Here is a tiny trained network, its code and every weight. The questions are about switching its units off for an input and a target symbol, where a switched-off unit gives its printed mean instead of its output.

import numpy as np


def w(rows, s, z=0):
    codes = np.array(rows[::2]) - 128.0
    scale = np.full(codes.shape[1], s)
    scale[-1] = z or s
    return codes * scale


def f(y):
    return np.maximum(y, 0)


def softmax(a):
    e = np.exp(a - a.max(-1, keepdims=True))
    return e / e.sum(-1, keepdims=True)


def log_softmax(a):
    a = a - a.max(-1, keepdims=True)
    return a - np.log(np.exp(a).sum(-1, keepdims=True))


def net(x, mask):
    ids = ['ΓΛΠαβδεζημτφψ'.index(c) for c in x.split()]
    T = len(ids)
    res = E[ids] + P[:T]
    q, k, v = (res @ M[0].T for M in (Q, K, V))
    z = softmax(np.where(np.tri(T) > 0, q @ k.T / 2**0.5, -1e9)) @ v
    res = res + np.where(mask[0], z, O[0][:, -1]) @ O[0][:, :-1]
    y = f(res @ A[0][:, :-1].T + A[0][:, -1])
    res = res + np.where(mask[1:17], y, B[0][:, -1]) @ B[0][:, :-1]
    return log_softmax(res[-1] @ U[:, :-1].T + U[:, -1])


Q, K, V, O, A, B = {}, {}, {}, {}, {}, {}
E = w([
[161,135,215,112],'Γ',
[204,99,185,97],'Λ',
[179,127,206,53],'Π',
[119,170,209,160],'α',
[96,194,254,112],'β',
[168,126,212,107],'δ',
[168,114,190,153],'ε',
[171,134,202,114],'ζ',
[147,166,239,78],'η',
[118,123,89,239],'μ',
[121,179,181,119],'τ',
[186,121,162,83],'φ',
[140,146,216,145],'ψ',
],0.017)
P = w([
[199,123,64,254],'0',
[114,219,246,173],'1',
[126,216,221,146],'2',
[137,214,190,109],'3',
[150,210,168,88],'4',
[179,206,146,51],'5',
[186,205,130,43],'6',
[203,201,105,26],'7',
],0.0099)
Q[0] = w([
[145,131,183,140],'H0',
[69,3,109,99],'H0',
],0.021)
K[0] = w([
[74,56,67,106],'H0',
[180,164,234,1],'H0',
],0.014)
V[0] = w([
[232,5,151,59],'H0',
[166,79,89,200],'H0',
],0.012)
O[0] = w([
[189,83,250,81,2],'H0',
[55,7,120,128,251],'H0',
],0.013,0.0088)
A[0] = w([
[215,130,57,130,137],'N0',
[69,120,172,171,96],'N1',
[254,202,161,146,68],'N2',
[79,140,150,63,166],'N3',
[236,168,220,137,84],'N4',
[161,137,101,24,206],'N5',
[120,161,148,57,122],'N6',
[74,65,160,111,101],'N7',
[199,113,155,199,186],'N8',
[71,67,90,104,56],'N9',
[251,184,163,127,92],'N10',
[81,158,11,118,9],'N11',
[144,32,218,119,8],'N12',
[65,166,170,109,169],'N13',
[200,183,170,143,191],'N14',
[95,158,187,132,121],'N15',
],0.0096,0.014)
B[0] = w([
[107,166,148,141,148],'N0',
[152,101,88,85,192],'N1',
[92,114,94,168,145],'N2',
[145,127,143,186,213],'N3',
[63,98,41,37,186],'N4',
[116,115,150,198,180],'N5',
[111,140,117,112,159],'N6',
[178,176,160,137,210],'N7',
[100,151,194,110,185],'N8',
[163,176,120,72,192],'N9',
[33,115,106,145,152],'N10',
[175,113,224,96,231],'N11',
[198,191,1,147,203],'N12',
[189,66,101,150,248],'N13',
[79,190,192,76,209],'N14',
[103,123,108,141,185],'N15',
],0.0094,0.011)
U = w([
[130,106,142,127,135],'Γ',
[156,154,179,125,93],'Λ',
[156,179,70,136,1],'Π',
[90,133,194,126,72],'α',
[131,101,246,167,187],'β',
[138,224,148,171,117],'δ',
[100,143,103,127,111],'ε',
[144,145,194,120,128],'ζ',
[211,149,144,183,134],'η',
[91,99,48,215,182],'μ',
[148,158,140,115,127],'τ',
[134,142,153,124,176],'φ',
[117,129,112,170,173],'ψ',
],0.011,0.0061)

Each question gives the input, a string of symbols that net reads in full, and the target symbol t.
The units are the heads (2 rows each of Q, K, V and O) and the neurons (one row each of A and B). Each row of codes is followed by its name. A weight is (code - 128) times the scale printed after its matrix; where a second scale follows, it is the last column's (O, A, B and U).
mask holds one flag per unit, heads first, then neurons. A switched-off unit (its flag False) gives its mean, the last column of its rows in O or B, instead of its output. The means were averaged over made-up inputs and are rounded, as every weight is.
A unit's drop is (log p(t) with every unit on - log p(t) with that unit switched off) / (log p(t) with every unit on - log p(t) with every unit switched off).
The circuit of an input: a set's keep is (log p(t) with only the set's units on - log p(t) with every unit switched off) / (log p(t) with every unit on - log p(t) with every unit switched off). Starting from the 12 units with the biggest drops (on a tie, the unit counted first), units are removed one at a time, each time the one whose removal leaves the highest keep (on an exact tie, the one counted first), for as long as the keep stays at least 0.8.
units of the circuit, in order: the units of the circuit, biggest drop first
most important unit: the unit with the biggest drop
k most important neurons: the k neurons with the biggest drops, biggest first
drop when u is switched off: that unit's drop, to one decimal
input ψ φ ε ε, target β: units of the circuit, in order	[H0 N12]
input ε μ δ, target μ: units of the circuit, in order	[H0]
input ε ε δ β ψ, target η: units of the circuit, in order	[N12 H0 N7 N14]
input β β α μ α, target μ: 3 most important neurons	[N14 N7 N8]
input ε Λ μ ε ψ, target μ: 2 most important neurons	[N14 N7]
input α ψ β ε, target μ: 4 most important neurons	[N11 N14 N7 N9]
input ε Λ β, target η: units of the circuit, in order	[N12 H0 N7 N13]
input β β ψ ε α μ ε, target μ: 3 most important neurons	[N14 N11 N7]
input ε β ε φ, target η: units of the circuit, in order	[H0 N12 N7 N14]
input ε β ε β τ Π, target η: 2 most important neurons	[N12 N7]
input η ζ η, target α: 2 most important neurons	[N14 N4]
input Λ β β ζ Λ β ψ, target Π: units of the circuit, in order	[N12 H0 N4]
input ε ε ψ, target η: units of the circuit, in order	[N12 H0 N7]
input α β β, target μ: units of the circuit, in order	[N11 H0 N14]
input β ε β β φ β μ Γ, target μ: units of the circuit, in order	[N11 N14]
input η α α, target α: 3 most important neurons	[N14 N4 N12]
input ε ψ ε, target η: most important unit	N12
input Π τ ψ β, target ε: 4 most important neurons	[N4 N12 N10 N14]
input μ β α, target μ: 4 most important neurons	[N14 N8 N1 N13]
input ψ β Λ ε ε α ψ η, target β: 2 most important neurons	[N12 N5]
input β Π β, target δ: 3 most important neurons	[N14 N4 N11]
input ε β η, target η: drop when N12 is switched off	1.2
